Where the symbols take the objects:
!: q30->q155, q252->q314, q751->q355, q559->q223, q362->q255, q948->q785, q507->q252, q550->q843, q672->q355, q93->q276, q444->q905, q531->q131, q92->q833, q195->q990, q314->q82, q199->q788, q251->q872, q113->q500, q189->q500, q872->q147, q708->q507, q597->q752, q108->q313, q155->q904, q755->q468, q788->q392, q918->q193, q260->q741, q947->q731, q925->q108, q466->q313, q741->q547, q255->q481, q421->q885, q131->q597, q665->q863, q625->q466, q843->q751, q355->q583, q905->q355, q731->q550, q193->q638, q990->q335, q246->q260, q638->q731, q34->q948, q59->q947, q392->q751, q89->q421, q653->q155, q468->q433, q276->q34, q285->q444, q313->q877, q335->q872, q863->q550, q223->q92, q785->q59, q483->q252, q547->q665, q403->q392, q147->q597, q984->q483, q500->q246, q522->q449, q827->q93, q786->q827, q481->q444, q583->q195, q885->q92, q904->q21, q860->q656, q619->q984, q656->q860, q578->q860, q82->q284, q633->q362, q833->q708, q449->q925, q21->q199, q433->q619, q752->q531, q284->q403, q877->q260
%: q30->q362, q252->q82, q751->q788, q559->q522, q362->q481, q948->q59, q507->q155, q550->q578, q672->q522, q93->q656, q444->q189, q531->q843, q92->q468, q195->q335, q314->q708, q199->q672, q251->q531, q113->q466, q189->q547, q872->q597, q708->q653, q597->q468, q108->q155, q155->q741, q755->q433, q788->q355, q918->q863, q260->q788, q947->q195, q925->q92, q466->q193, q741->q665, q255->q444, q421->q92, q131->q860, q665->q189, q625->q918, q843->q990, q355->q653, q905->q500, q731->q131, q193->q731, q990->q872, q246->q285, q638->q550, q34->q785, q59->q843, q392->q155, q89->q885, q653->q904, q468->q619, q276->q948, q285->q625, q313->q260, q335->q147, q863->q633, q223->q449, q785->q638, q483->q59, q547->q863, q403->q751, q147->q755, q984->q252, q500->q550, q522->q925, q827->q947, q786->q93, q481->q131, q583->q421, q885->q708, q904->q199, q860->q843, q619->q483, q656->q113, q578->q251, q82->q403, q633->q578, q833->q507, q449->q108, q21->q788, q433->q948, q752->q786, q284->q392, q877->q481

In the rows, 62 stands for zero.

The rows follow the links: the fewer symbols apart two objects are, the more alike their rows tend to be.

Each row is also shifted at random along 4 hidden directions that mean nothing.

Some objects, each with a row of numbers:
q355
[65, 64, 64, 65, 54, 62, 61, 65, 59, 66, 61, 55, 58, 71, 54, 69, 63, 64, 70, 69, 60, 63, 69, 57, 64, 67, 63, 59, 70, 72, 65, 58, 66, 61, 71, 73, 67, 62, 54, 66, 55, 67, 62, 55, 54, 58, 68, 63, 60, 60, 61, 63, 65, 59, 64, 62, 66, 65, 68, 58, 67, 65, 58, 65, 63, 62, 63, 58]
q522
[77, 55, 74, 62, 66, 59, 58, 69, 62, 56, 59, 57, 53, 64, 72, 70, 58, 79, 62, 58, 65, 50, 53, 52, 57, 66, 69, 61, 70, 60, 64, 66, 68, 58, 57, 68, 78, 53, 68, 61, 57, 62, 61, 59, 45, 73, 76, 61, 57, 70, 63, 60, 59, 59, 69, 58, 60, 79, 67, 63, 59, 70, 58, 58, 55, 69, 60, 55]
q863
[66, 61, 60, 63, 58, 71, 63, 63, 57, 62, 56, 64, 66, 60, 58, 53, 63, 60, 65, 60, 60, 61, 64, 68, 54, 64, 67, 57, 55, 76, 59, 66, 66, 53, 65, 67, 55, 63, 60, 59, 68, 61, 56, 59, 69, 62, 65, 62, 71, 54, 61, 68, 70, 65, 60, 55, 63, 63, 59, 65, 64, 62, 63, 64, 67, 60, 61, 66]
q948
[28, 74, 55, 54, 71, 64, 67, 53, 60, 59, 52, 81, 63, 69, 56, 55, 53, 29, 53, 56, 65, 82, 58, 68, 66, 59, 62, 72, 60, 73, 65, 67, 51, 71, 71, 67, 60, 51, 59, 59, 62, 61, 69, 77, 77, 60, 69, 46, 72, 58, 37, 67, 70, 63, 48, 70, 60, 41, 56, 71, 58, 68, 56, 68, 73, 58, 55, 62]
q59
[102, 65, 59, 58, 75, 61, 61, 65, 57, 53, 55, 86, 48, 62, 61, 59, 44, 48, 49, 46, 73, 76, 62, 74, 65, 66, 71, 75, 58, 93, 79, 64, 66, 60, 71, 86, 66, 41, 53, 65, 71, 60, 58, 66, 66, 75, 94, 41, 80, 68, 38, 66, 77, 74, 55, 60, 61, 52, 56, 70, 55, 64, 43, 70, 70, 62, 49, 56]
q260
[62, 62, 68, 59, 59, 70, 69, 61, 62, 61, 58, 57, 70, 66, 58, 60, 65, 62, 73, 70, 57, 55, 56, 56, 55, 61, 63, 56, 62, 56, 57, 68, 60, 61, 62, 56, 60, 64, 66, 57, 57, 68, 61, 64, 62, 58, 53, 69, 60, 54, 65, 67, 63, 55, 64, 60, 63, 64, 62, 63, 66, 70, 71, 60, 62, 60, 69, 66]
q885
[75, 55, 57, 65, 54, 54, 57, 57, 56, 59, 58, 65, 67, 61, 67, 69, 54, 63, 59, 65, 66, 61, 55, 70, 68, 57, 61, 70, 64, 63, 74, 65, 56, 60, 63, 68, 64, 56, 60, 62, 61, 58, 57, 63, 60, 64, 73, 65, 67, 69, 51, 64, 56, 62, 64, 66, 70, 54, 54, 57, 66, 65, 62, 65, 57, 54, 57, 58]
q672
[42, 69, 65, 59, 58, 63, 65, 61, 64, 67, 60, 55, 64, 72, 55, 71, 68, 55, 70, 69, 58, 65, 63, 51, 64, 63, 57, 58, 72, 56, 60, 62, 56, 66, 67, 60, 67, 66, 57, 62, 53, 67, 67, 63, 56, 55, 58, 64, 55, 56, 61, 64, 60, 51, 61, 70, 64, 55, 66, 61, 66, 68, 67, 65, 63, 64, 67, 59]
q193
[25, 68, 56, 57, 62, 69, 67, 60, 60, 62, 50, 72, 65, 68, 62, 51, 58, 49, 58, 57, 61, 73, 62, 68, 55, 64, 69, 60, 53, 81, 55, 71, 62, 57, 70, 69, 54, 59, 63, 57, 65, 56, 61, 66, 74, 64, 67, 53, 70, 52, 57, 71, 69, 71, 54, 57, 56, 58, 58, 71, 57, 67, 59, 61, 67, 61, 57, 67]
q468
[69, 60, 64, 63, 71, 57, 56, 63, 61, 61, 74, 58, 63, 51, 56, 61, 68, 62, 57, 59, 61, 58, 65, 62, 66, 58, 54, 59, 65, 47, 62, 52, 61, 66, 52, 52, 65, 71, 59, 67, 64, 65, 66, 62, 67, 60, 52, 66, 59, 67, 63, 53, 59, 56, 61, 69, 66, 60, 62, 58, 62, 49, 69, 64, 68, 65, 63, 60]
q638
[37, 73, 51, 58, 63, 67, 64, 64, 60, 70, 61, 62, 60, 62, 50, 52, 68, 54, 58, 61, 59, 74, 79, 65, 61, 65, 60, 55, 60, 77, 49, 62, 62, 59, 67, 67, 53, 78, 51, 64, 67, 59, 67, 56, 74, 62, 62, 55, 58, 51, 69, 67, 66, 66, 53, 62, 62, 56, 62, 70, 55, 55, 62, 65, 72, 65, 60, 63]
q788
[87, 58, 72, 62, 60, 65, 68, 61, 63, 55, 53, 68, 56, 74, 68, 68, 48, 64, 67, 62, 67, 62, 52, 61, 61, 66, 71, 72, 64, 71, 75, 66, 67, 63, 71, 74, 69, 37, 65, 62, 54, 68, 57, 66, 49, 65, 79, 55, 72, 67, 49, 65, 70, 62, 68, 58, 60, 68, 66, 61, 66, 77, 50, 62, 57, 60, 61, 59]
q990
[56, 57, 60, 66, 63, 59, 57, 65, 65, 66, 69, 62, 59, 59, 60, 60, 63, 67, 62, 51, 60, 59, 76, 67, 64, 69, 60, 60, 63, 66, 61, 44, 74, 59, 59, 67, 61, 61, 58, 67, 67, 64, 62, 54, 60, 61, 66, 53, 67, 61, 61, 58, 67, 70, 65, 61, 57, 65, 70, 58, 59, 55, 50, 65, 67, 63, 61, 63]
q633
[101, 49, 68, 67, 62, 66, 63, 69, 63, 56, 61, 57, 61, 54, 70, 55, 59, 85, 63, 57, 63, 47, 62, 67, 52, 66, 69, 58, 54, 65, 60, 61, 76, 53, 54, 65, 59, 62, 70, 63, 68, 63, 53, 53, 59, 73, 65, 66, 63, 65, 75, 63, 65, 69, 72, 46, 56, 83, 66, 62, 60, 61, 60, 55, 56, 65, 64, 64]
q507
[90, 56, 68, 71, 54, 56, 51, 67, 56, 58, 71, 52, 54, 55, 66, 66, 62, 85, 59, 67, 67, 52, 62, 62, 65, 60, 62, 62, 66, 57, 70, 61, 67, 60, 60, 60, 69, 67, 59, 68, 60, 62, 59, 54, 54, 67, 64, 77, 53, 74, 74, 55, 53, 60, 70, 61, 71, 76, 62, 53, 65, 56, 65, 57, 56, 65, 59, 56]
q444
[83, 63, 61, 64, 58, 69, 65, 65, 57, 65, 62, 57, 69, 56, 52, 59, 70, 61, 72, 66, 56, 57, 67, 61, 55, 62, 61, 52, 58, 66, 57, 63, 61, 54, 60, 62, 56, 75, 55, 62, 65, 64, 57, 55, 67, 58, 54, 67, 65, 51, 68, 68, 65, 59, 61, 58, 66, 58, 58, 63, 68, 57, 72, 66, 69, 60, 66, 66]
q314
[56, 70, 67, 74, 51, 62, 42, 75, 48, 63, 69, 61, 38, 62, 60, 61, 68, 73, 53, 58, 70, 65, 74, 59, 63, 67, 69, 57, 64, 95, 72, 59, 75, 54, 73, 80, 68, 61, 45, 72, 68, 57, 57, 46, 54, 66, 84, 63, 67, 62, 64, 59, 67, 71, 61, 59, 69, 72, 58, 55, 63, 51, 52, 67, 70, 68, 51, 58]
q276
[40, 62, 56, 55, 70, 63, 64, 62, 69, 64, 67, 47, 65, 58, 55, 54, 65, 71, 56, 68, 57, 64, 71, 61, 66, 64, 57, 59, 68, 40, 43, 58, 65, 71, 59, 46, 61, 83, 64, 64, 56, 69, 76, 62, 67, 65, 44, 70, 37, 69, 84, 55, 52, 59, 63, 63, 60, 73, 73, 66, 52, 59, 68, 53, 62, 71, 65, 60]
q155
[22, 65, 71, 65, 53, 68, 57, 66, 57, 64, 61, 52, 58, 70, 57, 62, 69, 69, 68, 70, 61, 58, 65, 52, 59, 66, 65, 56, 70, 64, 57, 64, 68, 64, 68, 60, 67, 64, 60, 63, 52, 66, 65, 57, 53, 55, 61, 71, 57, 58, 70, 62, 63, 55, 65, 60, 67, 76, 67, 58, 67, 65, 65, 60, 62, 65, 65, 62]
q113
[78, 57, 57, 57, 63, 64, 72, 57, 72, 62, 57, 61, 72, 61, 69, 59, 60, 68, 65, 67, 59, 61, 57, 65, 56, 59, 62, 63, 54, 49, 53, 71, 57, 62, 57, 52, 54, 68, 75, 56, 63, 59, 63, 65, 66, 64, 48, 66, 52, 62, 75, 65, 55, 65, 64, 56, 57, 63, 63, 66, 58, 66, 69, 54, 53, 61, 67, 66]
q625
[61, 64, 60, 63, 59, 69, 63, 67, 58, 65, 60, 54, 65, 58, 55, 53, 69, 68, 64, 63, 58, 57, 71, 62, 53, 64, 64, 51, 58, 70, 52, 66, 65, 53, 61, 62, 56, 77, 60, 60, 66, 60, 59, 53, 68, 63, 57, 67, 58, 54, 76, 67, 62, 64, 61, 54, 62, 68, 61, 65, 61, 58, 70, 61, 67, 65, 65, 66]
q199
[54, 69, 64, 59, 58, 65, 69, 57, 59, 63, 53, 74, 61, 78, 56, 70, 57, 40, 69, 64, 63, 73, 57, 60, 64, 64, 64, 67, 67, 78, 73, 67, 57, 63, 76, 76, 65, 44, 55, 60, 56, 66, 61, 69, 59, 56, 76, 51, 74, 54, 39, 69, 74, 59, 57, 68, 63, 47, 60, 63, 68, 74, 54, 70, 67, 56, 60, 60]
q827
[76, 57, 58, 59, 67, 60, 62, 65, 68, 59, 57, 70, 52, 64, 71, 61, 48, 74, 53, 53, 67, 67, 65, 69, 62, 68, 70, 70, 60, 77, 64, 61, 73, 60, 66, 76, 63, 51, 66, 64, 66, 58, 62, 58, 59, 76, 81, 50, 64, 71, 63, 62, 65, 74, 65, 55, 54, 73, 69, 67, 50, 66, 44, 59, 57, 66, 55, 58]
q362
[101, 56, 66, 64, 63, 66, 67, 64, 58, 54, 56, 75, 64, 59, 67, 59, 54, 58, 67, 55, 65, 58, 52, 68, 53, 62, 73, 64, 52, 80, 71, 68, 64, 52, 62, 75, 59, 47, 63, 59, 69, 59, 50, 63, 62, 66, 74, 56, 82, 56, 50, 70, 73, 68, 63, 53, 60, 59, 55, 65, 66, 66, 57, 66, 64, 57, 61, 66]
q904
[32, 59, 72, 63, 57, 66, 60, 65, 61, 63, 61, 49, 58, 73, 58, 60, 62, 75, 69, 70, 60, 57, 64, 55, 61, 69, 67, 60, 73, 58, 56, 59, 73, 65, 68, 60, 70, 59, 66, 63, 50, 71, 65, 58, 52, 61, 64, 69, 54, 65, 72, 60, 61, 58, 70, 59, 61, 84, 74, 59, 64, 69, 59, 55, 58, 67, 66, 59]
q731
[46, 63, 52, 56, 65, 63, 71, 54, 72, 65, 57, 66, 73, 62, 65, 56, 60, 54, 60, 62, 57, 69, 62, 68, 62, 58, 58, 64, 54, 53, 52, 66, 56, 66, 60, 53, 51, 69, 71, 57, 65, 59, 67, 69, 74, 61, 48, 60, 59, 58, 67, 64, 60, 65, 57, 62, 56, 54, 64, 69, 57, 63, 66, 58, 60, 59, 64, 67]
q392
[50, 71, 67, 66, 53, 64, 60, 65, 63, 68, 69, 55, 52, 69, 59, 66, 71, 65, 68, 70, 64, 65, 66, 51, 63, 63, 61, 59, 66, 63, 63, 62, 63, 66, 71, 60, 64, 63, 58, 64, 55, 65, 66, 59, 52, 54, 57, 68, 56, 58, 70, 60, 62, 59, 63, 64, 65, 63, 66, 57, 67, 62, 62, 63, 59, 66, 65, 61]
q403
[61, 56, 73, 62, 60, 60, 70, 56, 73, 54, 68, 57, 61, 64, 81, 64, 59, 78, 64, 75, 65, 54, 43, 53, 63, 56, 62, 70, 61, 29, 63, 69, 60, 76, 58, 39, 65, 54, 85, 58, 52, 67, 66, 74, 50, 60, 40, 78, 49, 74, 75, 51, 50, 60, 75, 61, 58, 77, 67, 53, 64, 70, 67, 45, 40, 64, 70, 64]
q665
[40, 69, 58, 62, 55, 71, 66, 60, 55, 68, 58, 61, 73, 62, 49, 55, 70, 46, 69, 68, 56, 65, 67, 62, 57, 62, 59, 53, 57, 70, 56, 66, 56, 57, 67, 61, 52, 74, 54, 58, 65, 63, 60, 60, 74, 52, 53, 65, 68, 46, 61, 71, 67, 57, 54, 63, 67, 50, 56, 64, 68, 60, 73, 67, 75, 56, 65, 68]

Where do the symbols, taken in turn from left to right, take each start?
Answer with the object's name.
[58, 63, 58, 62, 61, 62, 60, 68, 68, 66, 61, 61, 51, 63, 67, 58, 61, 74, 58, 57, 62, 65, 74, 63, 60, 69, 67, 60, 58, 77, 54, 60, 72, 56, 64, 71, 60, 65, 63, 64, 67, 56, 63, 53, 60, 71, 70, 55, 56, 62, 77, 62, 63, 74, 64, 54, 54, 74, 69, 68, 53, 59, 51, 58, 60, 68, 59, 62]
! % % !: q335
[83, 54, 68, 61, 60, 70, 68, 60, 57, 52, 52, 64, 69, 62, 64, 57, 54, 64, 68, 65, 62, 54, 49, 66, 54, 61, 71, 64, 58, 63, 66, 69, 63, 59, 63, 65, 62, 51, 70, 57, 60, 66, 55, 66, 61, 64, 65, 65, 72, 61, 56, 66, 67, 60, 66, 54, 63, 69, 60, 64, 68, 72, 64, 58, 59, 58, 64, 64]
% % !: q500
[75, 56, 61, 62, 68, 57, 62, 63, 68, 65, 73, 62, 66, 54, 59, 64, 66, 63, 61, 55, 59, 57, 68, 65, 66, 62, 53, 62, 63, 47, 62, 48, 63, 65, 51, 55, 60, 66, 62, 63, 66, 66, 64, 62, 64, 58, 53, 59, 65, 65, 61, 56, 63, 62, 63, 65, 60, 57, 66, 59, 63, 53, 62, 64, 64, 61, 66, 63]
! ! % ! !: q93
[85, 60, 58, 61, 66, 60, 59, 69, 67, 63, 62, 59, 50, 61, 64, 62, 57, 79, 54, 57, 64, 64, 74, 65, 63, 70, 66, 64, 62, 75, 59, 58, 75, 59, 64, 73, 63, 68, 58, 68, 66, 61, 65, 51, 59, 77, 75, 55, 53, 69, 75, 61, 62, 71, 65, 56, 57, 75, 72, 68, 51, 58, 51, 58, 60, 69, 57, 56]
! ! ! !: q785
[41, 61, 70, 62, 59, 60, 63, 57, 65, 55, 66, 63, 58, 64, 79, 60, 61, 69, 57, 69, 68, 60, 44, 57, 64, 55, 63, 69, 61, 43, 66, 70, 60, 73, 60, 44, 65, 50, 80, 59, 57, 60, 64, 74, 56, 59, 50, 73, 58, 71, 67, 53, 54, 64, 68, 64, 61, 70, 60, 54, 64, 69, 64, 49, 47, 62, 65, 64]
! % %: q155
[80, 57, 67, 64, 56, 61, 61, 61, 59, 59, 61, 57, 61, 66, 62, 70, 57, 70, 67, 72, 63, 58, 58, 60, 65, 62, 64, 67, 69, 59, 71, 63, 63, 65, 67, 65, 66, 57, 61, 63, 53, 67, 61, 60, 53, 61, 66, 69, 60, 69, 61, 60, 60, 57, 68, 63, 68, 67, 65, 58, 69, 69, 61, 61, 56, 59, 63, 58]
! ! % !: q788
[59, 57, 63, 64, 66, 59, 58, 66, 65, 65, 69, 64, 59, 59, 63, 59, 62, 66, 60, 50, 62, 60, 73, 66, 64, 68, 62, 61, 61, 66, 64, 46, 72, 59, 57, 67, 61, 58, 61, 67, 68, 62, 60, 56, 60, 63, 68, 53, 72, 62, 58, 59, 68, 70, 64, 59, 56, 67, 69, 59, 60, 53, 50, 65, 65, 63, 61, 63]
! % !: q468
[80, 60, 69, 65, 55, 67, 66, 64, 61, 61, 64, 54, 69, 60, 59, 63, 68, 66, 74, 71, 59, 51, 57, 57, 57, 60, 61, 56, 61, 53, 61, 66, 60, 60, 60, 56, 60, 67, 64, 60, 59, 66, 58, 60, 59, 56, 51, 73, 61, 57, 68, 63, 61, 56, 66, 60, 65, 65, 61, 58, 70, 64, 72, 61, 61, 60, 69, 66]
! % ! ! %: q189
[54, 66, 54, 60, 61, 66, 67, 63, 63, 66, 56, 70, 64, 62, 59, 54, 63, 54, 62, 59, 61, 70, 69, 68, 57, 64, 65, 60, 52, 81, 57, 64, 64, 56, 65, 71, 52, 65, 59, 60, 70, 58, 59, 59, 71, 63, 65, 53, 70, 52, 62, 70, 69, 72, 57, 56, 58, 56, 60, 69, 59, 59, 58, 66, 69, 60, 61, 67]
% % % %: q843
[26, 67, 55, 60, 62, 61, 66, 58, 71, 73, 67, 67, 67, 65, 62, 59, 71, 50, 64, 57, 57, 68, 70, 62, 64, 63, 54, 60, 57, 58, 53, 53, 60, 63, 58, 55, 51, 66, 64, 61, 66, 59, 64, 63, 68, 52, 50, 55, 65, 53, 61, 62, 65, 67, 59, 65, 55, 49, 64, 62, 62, 55, 61, 65, 65, 59, 66, 69]
% ! %: q860
[37, 65, 60, 65, 56, 57, 51, 61, 52, 62, 57, 69, 61, 67, 63, 68, 59, 50, 57, 59, 67, 68, 58, 64, 67, 60, 61, 64, 66, 77, 72, 66, 56, 59, 66, 74, 67, 54, 53, 62, 61, 54, 59, 64, 61, 61, 80, 58, 71, 60, 43, 66, 62, 60, 57, 69, 69, 50, 52, 59, 66, 63, 60, 69, 67, 57, 54, 59]
! % ! !: q314
[119, 59, 68, 63, 58, 58, 68, 64, 69, 62, 70, 55, 54, 63, 63, 74, 62, 76, 72, 71, 63, 59, 62, 55, 66, 61, 59, 66, 66, 52, 71, 61, 62, 67, 65, 62, 62, 62, 61, 64, 57, 68, 62, 58, 48, 62, 57, 69, 54, 69, 70, 59, 59, 58, 72, 62, 63, 64, 67, 56, 67, 64, 62, 61, 53, 64, 67, 58]
% ! !: q751
[52, 56, 65, 65, 68, 60, 54, 69, 64, 62, 69, 66, 54, 60, 65, 57, 60, 70, 56, 48, 62, 59, 70, 66, 62, 70, 65, 61, 61, 69, 60, 47, 76, 59, 56, 69, 65, 54, 65, 67, 68, 61, 60, 56, 59, 66, 73, 52, 70, 65, 60, 57, 69, 72, 64, 56, 54, 75, 68, 61, 56, 55, 47, 61, 64, 65, 59, 62]
! ! % % %: q872
[57, 66, 58, 68, 52, 57, 49, 64, 54, 68, 71, 50, 62, 57, 54, 67, 74, 67, 61, 71, 62, 60, 70, 59, 69, 59, 53, 56, 69, 58, 64, 59, 56, 61, 62, 58, 62, 81, 50, 67, 61, 59, 63, 52, 61, 57, 56, 74, 53, 63, 70, 59, 51, 55, 61, 70, 74, 57, 56, 55, 68, 49, 73, 66, 65, 63, 60, 58]
% ! ! !: q82
[64, 63, 62, 64, 70, 59, 56, 65, 61, 66, 75, 56, 63, 51, 50, 60, 70, 62, 60, 57, 60, 59, 72, 61, 67, 62, 54, 55, 66, 50, 59, 48, 63, 64, 52, 54, 63, 74, 55, 68, 65, 67, 67, 59, 67, 57, 52, 64, 60, 64, 63, 55, 62, 57, 60, 68, 65, 59, 64, 59, 62, 47, 66, 67, 72, 65, 64, 61]
% ! % !: q252
[60, 68, 53, 62, 60, 64, 67, 60, 66, 66, 57, 79, 63, 65, 66, 60, 60, 45, 60, 52, 63, 72, 65, 69, 59, 62, 63, 65, 50, 84, 64, 64, 62, 55, 66, 74, 51, 53, 60, 60, 73, 52, 56, 63, 68, 60, 72, 45, 80, 50, 49, 71, 73, 73, 55, 62, 55, 45, 56, 67, 61, 62, 53, 69, 66, 56, 60, 68]
! ! !: q860
